Below are the code and all the weights of a small trained network. Each question names an input and a class and asks about switching units off, where a switched-off unit gives its printed mean instead of its output.

import numpy as np


def w(rows, s, z=0):
    codes = np.array(rows[::2]) - 128.0
    scale = np.full(codes.shape[1], s)
    scale[-1] = z or s
    return codes * scale


def norm(h):
    return h / np.sqrt((h * h).mean(-1, keepdims=True) + 1e-5)


def f(y):
    return np.maximum(y, 0)


def log_softmax(a):
    a = a - a.max(-1, keepdims=True)
    return a - np.log(np.exp(a).sum(-1, keepdims=True))


def net(x, mask):
    res = np.array(x, float).reshape(1, 8) / 4 @ E
    u = 0
    for l in range(3):
        y = f(norm(res) @ A[l][:, :-1].T + A[l][:, -1])
        res = res + np.where(mask[u : u + 5], y, B[l][:, -1]) @ B[l][:, :-1]
        u += 5
    return log_softmax(norm(res)[-1] @ U[:, :-1].T + U[:, -1])


A, B = {}, {}
E = w([
[106,92,104,204,86,170,163,199,126],'x0',
[96,145,68,110,90,210,1,177,93],'x1',
[53,116,73,97,6,71,108,103,98],'x2',
[101,125,119,168,221,85,103,217,46],'x3',
[104,111,200,148,98,106,44,69,38],'x4',
[231,110,88,162,149,61,173,46,127],'x5',
[78,39,107,171,191,99,242,89,111],'x6',
[206,64,182,114,64,31,40,199,167],'x7',
],0.0098)
A[0] = w([
[44,130,88,113,183,128,245,52,140,128],'L0N1',
[64,84,75,116,175,107,102,118,139,64],'L0N2',
[15,123,134,175,110,155,112,194,119,21],'L0N3',
[72,79,120,123,182,150,115,103,32,4],'L0N4',
[153,132,97,112,72,97,154,217,174,74],'L0N5',
],0.011,0.004)
B[0] = w([
[107,203,218,214,159,169,118,36,42,254],'L0N1',
[65,132,123,227,175,88,66,144,182,153],'L0N2',
[119,148,82,154,59,135,169,198,91,195],'L0N3',
[137,93,12,122,124,46,109,199,176,177],'L0N4',
[27,74,82,111,160,87,153,199,185,173],'L0N5',
],0.011,0.0099)
A[1] = w([
[180,111,171,139,141,186,198,138,249,174],'L1N1',
[135,139,104,144,200,216,163,118,140,172],'L1N2',
[163,68,99,179,118,79,224,22,124,158],'L1N3',
[77,108,172,86,34,70,97,89,108,91],'L1N4',
[95,147,77,87,68,145,65,88,111,253],'L1N5',
],0.012,0.0035)
B[1] = w([
[158,81,82,125,119,100,160,163,211,187],'L1N1',
[159,130,153,145,49,157,177,63,152,210],'L1N2',
[186,204,203,121,94,154,59,29,91,254],'L1N3',
[207,177,142,146,127,180,166,87,163,197],'L1N4',
[155,157,141,251,100,153,204,66,165,216],'L1N5',
],0.013,0.0097)
A[2] = w([
[152,95,196,95,246,133,134,159,47,84],'L2N1',
[49,132,108,147,51,214,151,175,88,151],'L2N2',
[66,142,179,185,98,202,131,105,80,1],'L2N3',
[174,133,117,149,144,83,128,100,174,151],'L2N4',
[151,105,128,66,156,94,132,117,52,20],'L2N5',
],0.011,0.0016)
B[2] = w([
[153,219,142,151,67,161,11,83,166,150],'L2N1',
[61,161,211,114,255,121,132,107,21,221],'L2N2',
[151,146,112,116,95,32,33,179,1,254],'L2N3',
[105,58,58,131,147,150,74,127,145,196],'L2N4',
[212,165,128,191,133,95,89,123,76,133],'L2N5',
],0.0094,0.0099)
U = w([
[167,155,185,165,113,154,123,51,94,223],'0',
[168,77,107,140,107,128,158,147,214,2],'1',
[73,95,106,127,160,89,111,253,63,85],'2',
],0.017,0.0053)

Each question gives the input, the list of numbers given to net, and the class t.
The units are the neurons (one row each of A and B). Each row of codes is followed by its name. A weight is (code - 128) times the scale printed after its matrix; where a second scale follows, it is the last column's (A, B and U).
mask holds one flag per neuron, layer by layer. A switched-off neuron (its flag False) gives its mean, the last column of its row in B, instead of its output. The means were averaged over made-up inputs and are rounded, as every weight is.
A unit's drop is (log p(t) with every unit on - log p(t) with that unit switched off) / (log p(t) with every unit on - log p(t) with every unit switched off).
The circuit of an input: a set's keep is (log p(t) with only the set's units on - log p(t) with every unit switched off) / (log p(t) with every unit on - log p(t) with every unit switched off). Starting from the 12 units with the biggest drops (on a tie, the unit counted first), units are removed one at a time, each time the one whose removal leaves the highest keep (on an exact tie, the one counted first), for as long as the keep stays at least 0.8.
circuit, biggest first: the units of the circuit, biggest drop first
top k neurons: the k neurons with the biggest drops, biggest first
top k neurons in layer l: the k neurons of layer l with the biggest drops, biggest first
drop when u is switched off: that unit's drop, to one decimal
input [-2,8,-8,7,2,-2,2,-8], class 2: top neuron	(L0N4)
input [8,-6,5,-3,-2,5,-5,0], class 1: circuit, biggest first	(L0N1; L0N5)
input [-6,-7,-8,1,-3,-6,-2,0], class 1: top 2 neurons	(L1N1; L1N3)
input [8,-2,0,7,-7,-2,0,-7], class 2: top 4 neurons	(L1N3; L1N5; L0N3; L2N3)
input [-2,-3,1,6,7,-2,-8,-7], class 2: top 2 neurons in layer 0	(L0N4; L0N1)
input [-4,8,1,-7,0,0,7,7], class 1: top 2 neurons	(L0N1; L1N3)
input [-3,6,-8,-1,-5,6,-5,-3], class 1: top 3 neurons	(L0N1; L1N1; L1N3)
input [-8,5,3,2,0,1,6,5], class 1: top 2 neurons in layer 2	(L2N3; L2N2)
input [7,7,4,4,7,-3,-4,5], class 2: top 2 neurons in layer 1	(L1N3; L1N2)
input [-5,0,-7,-8,-3,5,-6,4], class 1: drop when L2N2 is switched off	0.0
input [0,2,-2,2,-1,0,0,3], class 2: drop when L0N1 is switched off	0.1
input [4,-4,8,6,0,4,-4,6], class 1: drop when L2N3 is switched off	0.4
